Below are the code and all the weights of a small trained network. Each question names an input and a class and asks about switching units off, where a switched-off unit gives its printed mean instead of its output.

import numpy as np


def w(rows, s, z=0):
    codes = np.array(rows[::2]) - 128.0
    scale = np.full(codes.shape[1], s)
    scale[-1] = z or s
    return codes * scale


def norm(h):
    return h / np.sqrt((h * h).mean(-1, keepdims=True) + 1e-5)


def f(y):
    return np.maximum(y, 0)


def log_softmax(a):
    a = a - a.max(-1, keepdims=True)
    return a - np.log(np.exp(a).sum(-1, keepdims=True))


def net(x, mask):
    res = np.array(x, float).reshape(1, 4) / 4 @ E
    u = 0
    for l in range(3):
        y = f(norm(res) @ A[l][:, :-1].T + A[l][:, -1])
        res = res + np.where(mask[u : u + 7], y, B[l][:, -1]) @ B[l][:, :-1]
        u += 7
    return log_softmax(norm(res)[-1] @ U[:, :-1].T + U[:, -1])


A, B = {}, {}
E = w([
[152,112,89,118,109,100,171,116,170],'x0',
[161,65,238,165,10,70,39,69,116],'x1',
[229,124,178,203,236,125,142,128,186],'x2',
[92,205,153,149,61,183,199,78,254],'x3',
],0.0043)
A[0] = w([
[85,78,51,151,181,198,163,163,102,106],'0.n1',
[44,81,100,86,69,135,92,27,89,69],'0.n2',
[88,182,141,144,154,96,96,107,110,159],'0.n3',
[136,137,173,124,176,84,159,120,138,6],'0.n4',
[47,174,93,7,115,92,106,146,120,80],'0.n5',
[101,12,131,102,162,79,80,139,152,74],'0.n6',
[163,132,55,102,118,41,204,2,132,81],'0.n7',
],0.0039,0.0019)
B[0] = w([
[54,45,136,157,94,16,137,167,254,253],'0.n1',
[116,67,127,126,223,166,168,39,154,252],'0.n2',
[113,119,95,165,139,15,185,92,192,170],'0.n3',
[199,89,166,138,106,168,131,45,88,146],'0.n4',
[186,151,184,80,251,166,121,73,145,253],'0.n5',
[130,111,42,213,86,118,128,134,79,204],'0.n6',
[89,141,158,145,161,121,103,123,95,184],'0.n7',
],0.005,0.0024)
A[1] = w([
[152,98,81,90,150,65,117,173,72,94],'1.n1',
[92,215,178,136,54,190,168,84,189,81],'1.n2',
[255,123,175,154,187,101,148,109,152,146],'1.n3',
[141,71,119,139,9,127,42,106,160,87],'1.n4',
[94,116,108,24,114,138,148,73,126,101],'1.n5',
[103,177,134,27,102,89,155,91,36,85],'1.n6',
[191,170,150,162,176,141,113,154,126,3],'1.n7',
],0.0054,0.0021)
B[1] = w([
[164,190,120,128,34,125,91,86,70,208],'1.n1',
[171,155,47,174,47,66,117,123,7,240],'1.n2',
[49,53,122,124,68,253,149,55,106,253],'1.n3',
[154,158,209,54,240,113,176,167,165,212],'1.n4',
[119,65,174,223,175,230,97,96,128,204],'1.n5',
[93,30,100,220,83,233,199,92,170,174],'1.n6',
[110,48,108,164,80,186,162,138,160,164],'1.n7',
],0.0059,0.0044)
A[2] = w([
[32,127,141,62,118,107,117,99,116,211],'2.n1',
[129,98,93,132,146,167,147,129,131,119],'2.n2',
[187,93,233,79,110,119,125,125,129,226],'2.n3',
[130,152,236,111,96,53,122,75,190,5],'2.n4',
[149,254,108,160,77,109,92,122,132,65],'2.n5',
[54,210,58,78,175,136,177,253,172,101],'2.n6',
[171,61,62,103,131,71,53,159,6,116],'2.n7',
],0.0059,0.0014)
B[2] = w([
[161,38,159,171,104,149,148,131,174,176],'2.n1',
[83,104,209,147,103,112,100,141,137,208],'2.n2',
[60,139,94,67,162,118,135,212,169,221],'2.n3',
[148,137,102,111,194,95,79,162,105,177],'2.n4',
[187,255,77,142,123,125,139,120,83,165],'2.n5',
[165,108,184,61,146,78,53,165,101,220],'2.n6',
[154,231,93,151,106,131,178,101,157,254],'2.n7',
],0.0083,0.0047)
U = w([
[86,2,154,179,107,220,143,64,148,157],'0',
[186,252,67,154,65,99,142,102,73,223],'1',
[124,110,182,38,183,41,76,233,150,3],'2',
],0.0084,0.00059)

Each question gives the input, the list of numbers given to net, and the class t.
The units are the neurons (one row each of A and B). Each row of codes is followed by its name. A weight is (code - 128) times the scale printed after its matrix; where a second scale follows, it is the last column's (A, B and U).
mask holds one flag per neuron, layer by layer. A switched-off neuron (its flag False) gives its mean, the last column of its row in B, instead of its output. The means were averaged over made-up inputs and are rounded, as every weight is.
A unit's drop is (log p(t) with every unit on - log p(t) with that unit switched off) / (log p(t) with every unit on - log p(t) with every unit switched off).
The circuit of an input: a set's keep is (log p(t) with only the set's units on - log p(t) with every unit switched off) / (log p(t) with every unit on - log p(t) with every unit switched off). Starting from the 12 units with the biggest drops (on a tie, the unit counted first), units are removed one at a time, each time the one whose removal leaves the highest keep (on an exact tie, the one counted first), for as long as the keep stays at least 0.8.
units of the circuit, in order: the units of the circuit, biggest drop first
k most important neurons: the k neurons with the biggest drops, biggest first
k most important neurons of layer l: the k neurons of layer l with the biggest drops, biggest first
drop when u is switched off: that unit's drop, to one decimal
input [-4,-6,5,-7], class 1: units of the circuit, in order -> (1.n1; 2.n7)
input [-4,4,5,-7], class 1: units of the circuit, in order -> (2.n7)
input [8,-6,-6,5], class 0: units of the circuit, in order -> (1.n5; 2.n7)
input [-4,-5,5,6], class 1: units of the circuit, in order -> (1.n2; 1.n5)
input [-2,8,7,2], class 2: 2 most important neurons -> (1.n4; 2.n3)
input [-7,2,1,-2], class 1: 2 most important neurons -> (2.n7; 0.n5)
input [8,3,-1,1], class 2: 2 most important neurons -> (0.n5; 1.n4)
input [1,-4,-1,2], class 2: 2 most important neurons -> (1.n3; 2.n6)
input [-4,-4,8,-7], class 0: 3 most important neurons of layer 1 -> (1.n3; 1.n2; 1.n7)
input [-3,7,3,7], class 1: 2 most important neurons -> (1.n2; 2.n5)
input [1,-4,8,-8], class 0: 2 most important neurons -> (1.n3; 1.n2)
input [-5,7,5,1], class 2: 3 most important neurons of layer 1 -> (1.n4; 1.n5; 1.n6)
input [-6,-7,-7,-6], class 0: 4 most important neurons -> (1.n6; 1.n2; 1.n5; 1.n4)
input [-4,1,8,-8], class 0: 2 most important neurons -> (1.n3; 1.n2)
input [-3,-3,-4,-4], class 0: units of the circuit, in order -> (1.n6)
input [7,-8,2,6], class 2: units of the circuit, in order -> (2.n6; 2.n7)
input [-5,6,-4,-3], class 2: 2 most important neurons -> (1.n4; 1.n3)
input [0,-6,-7,-7], class 0: 2 most important neurons of layer 2 -> (2.n1; 2.n5)
input [-2,8,7,4], class 2: 3 most important neurons -> (1.n4; 2.n3; 2.n4)
input [8,-3,0,-2], class 2: 3 most important neurons -> (0.n1; 1.n2; 1.n3)
input [2,4,0,-8], class 1: units of the circuit, in order -> (2.n7)
input [4,-7,-7,4], class 0: 2 most important neurons -> (1.n5; 1.n4)
input [-1,-8,-1,4], class 2: drop when 2.n6 is switched off -> 0.2
